Below is a small trained network, with its code and all its weights. Each question gives an input and a class and asks what happens when units are switched off, that is, made to give their printed mean instead of their output.

import numpy as np


def w(rows, s, z=0):
    codes = np.array(rows[::2]) - 128.0
    scale = np.full(codes.shape[1], s)
    scale[-1] = z or s
    return codes * scale


def f(y):
    return y / 2 * (1 + np.tanh(0.7978845608 * (y + 0.044715 * y**3)))


def log_softmax(a):
    a = a - a.max(-1, keepdims=True)
    return a - np.log(np.exp(a).sum(-1, keepdims=True))


def net(x, mask):
    res = np.array(x, float).reshape(1, 5) / 4 @ E
    y = f(res @ A[0][:, :-1].T + A[0][:, -1])
    res = res + np.where(mask, y, B[0][:, -1]) @ B[0][:, :-1]
    return log_softmax(res[-1] @ U[:, :-1].T + U[:, -1])


A, B = {}, {}
E = w([
[125,128,129,130,128,127,128],'x0',
[59,175,184,40,164,133,238],'x1',
[167,32,93,36,23,104,194],'x2',
[254,127,133,33,231,93,72],'x3',
[174,238,37,71,93,217,128],'x4',
],0.0059)
A[0] = w([
[180,143,109,60,195,114,95,175],'n0',
[88,116,169,177,197,151,90,65],'n1',
[94,133,151,184,68,175,171,107],'n2',
[78,135,121,177,77,152,145,68],'n3',
[140,226,2,51,126,239,130,116],'n4',
[79,149,151,175,65,140,152,82],'n5',
[132,182,125,187,169,136,118,91],'n6',
[59,161,117,153,49,211,120,94],'n7',
[54,125,115,150,81,158,152,118],'n8',
[93,197,168,154,194,162,124,10],'n9',
[150,79,165,73,45,134,136,54],'n10',
[146,71,108,86,69,111,160,27],'n11',
[96,155,173,162,182,104,70,144],'n12',
[93,196,139,164,183,145,85,46],'n13',
[112,179,180,165,164,162,89,62],'n14',
[169,70,82,100,57,117,164,188],'n15',
[198,199,27,89,76,183,146,56],'n16',
[141,51,117,91,76,110,158,79],'n17',
[149,143,49,130,102,154,49,80],'n18',
[149,67,71,75,97,128,212,152],'n19',
[92,142,124,153,73,112,152,61],'n20',
[76,172,194,53,156,124,250,176],'n21',
[211,185,128,30,213,104,115,116],'n22',
[191,64,61,241,84,115,73,123],'n23',
[107,75,218,127,154,50,112,54],'n24',
[58,167,113,175,147,150,94,43],'n25',
[162,82,197,124,158,85,117,66],'n26',
[128,190,122,170,172,151,114,82],'n27',
[85,10,140,140,154,30,132,17],'n28',
[174,122,105,65,220,90,113,144],'n29',
],0.0071,0.0012)
B[0] = w([
[125,82,189,100,74,134,74,183],'n0',
[123,105,95,120,184,150,176,168],'n1',
[147,103,198,109,87,147,86,186],'n2',
[176,90,200,113,94,161,101,174],'n3',
[30,55,138,177,98,46,208,254],'n4',
[161,103,176,94,89,156,84,180],'n5',
[128,108,120,125,186,159,179,154],'n6',
[126,80,198,120,83,140,108,194],'n7',
[164,112,180,119,110,137,95,183],'n8',
[152,134,126,138,170,145,173,163],'n9',
[190,115,92,108,192,183,166,166],'n10',
[177,116,108,104,177,184,182,167],'n11',
[125,85,113,97,161,160,148,173],'n12',
[171,90,123,108,172,181,179,166],'n13',
[169,105,97,103,160,166,176,158],'n14',
[142,148,120,133,197,171,170,192],'n15',
[85,85,153,167,151,95,183,217],'n16',
[152,119,96,108,183,158,177,174],'n17',
[115,137,149,189,130,77,156,165],'n18',
[150,143,101,128,203,159,151,191],'n19',
[175,116,171,103,107,157,112,156],'n20',
[188,254,172,214,149,38,107,219],'n21',
[135,113,193,103,69,133,114,211],'n22',
[167,236,158,240,158,61,134,221],'n23',
[88,94,133,173,99,67,154,189],'n24',
[163,94,149,97,150,154,129,162],'n25',
[104,92,166,126,107,98,122,158],'n26',
[136,83,111,102,164,158,181,155],'n27',
[66,79,108,154,129,101,190,211],'n28',
[150,86,200,101,75,134,85,180],'n29',
],0.0069,0.0063)
U = w([
[39,79,127,154,117,90,174,77],'0',
[176,113,107,117,183,189,163,103],'1',
[157,95,180,111,73,143,81,90],'2',
[164,217,145,180,139,80,130,105],'3',
[113,129,125,135,121,124,131,231],'4',
[93,159,77,110,110,132,87,148],'5',
[86,193,6,65,81,180,51,8],'6',
],0.015,0.012)

Each question gives the input, the list of numbers given to net, and the class t.
The units are the neurons (one row each of A and B). Each row of codes is followed by its name. A weight is (code - 128) times the scale printed after its matrix; where a second scale follows, it is the last column's (A, B and U).
mask holds one flag per neuron, in row order. A switched-off neuron (its flag False) gives its mean, the last column of its row in B, instead of its output. The means were averaged over made-up inputs and are rounded, as every weight is.
A unit's drop is (log p(t) with every unit on - log p(t) with that unit switched off) / (log p(t) with every unit on - log p(t) with every unit switched off).
unit that matters most: the unit with the biggest drop
k most important neurons: the k neurons with the biggest drops, biggest first
drop when u is switched off: that unit's drop, to one decimal
input [6,6,-5,-6,3], class 2: unit that matters most : n7
input [-1,1,4,-5,4], class 2: 2 most important neurons : n7, n28
input [8,8,6,8,7], class 2: 3 most important neurons : n22, n0, n29
input [-5,-6,-1,3,-2], class 3: 2 most important neurons : n23, n4
input [-7,1,3,8,-6], class 2: 2 most important neurons : n29, n4
input [-8,8,8,-6,7], class 1: 2 most important neurons : n19, n10
input [6,0,-7,-3,6], class 1: 2 most important neurons : n13, n14
input [2,-4,2,-2,3], class 3: 2 most important neurons : n23, n28
input [-1,-8,2,7,-8], class 0: 4 most important neurons : n28, n24, n21, n26
input [7,-2,0,8,-8], class 0: 2 most important neurons : n28, n24
input [6,-1,6,-6,8], class 0: 2 most important neurons : n4, n16
input [-4,6,-1,-1,-4], class 3: 2 most important neurons : n21, n4
input [-7,-5,7,-7,1], class 1: drop when n10 is switched off : 0.1
input [-1,8,0,4,8], class 0: drop when n24 is switched off : 0.0
input [-3,3,-1,2,1], class 5: unit that matters most : n23
input [0,6,-4,-6,-2], class 2: drop when n23 is switched off : 0.2
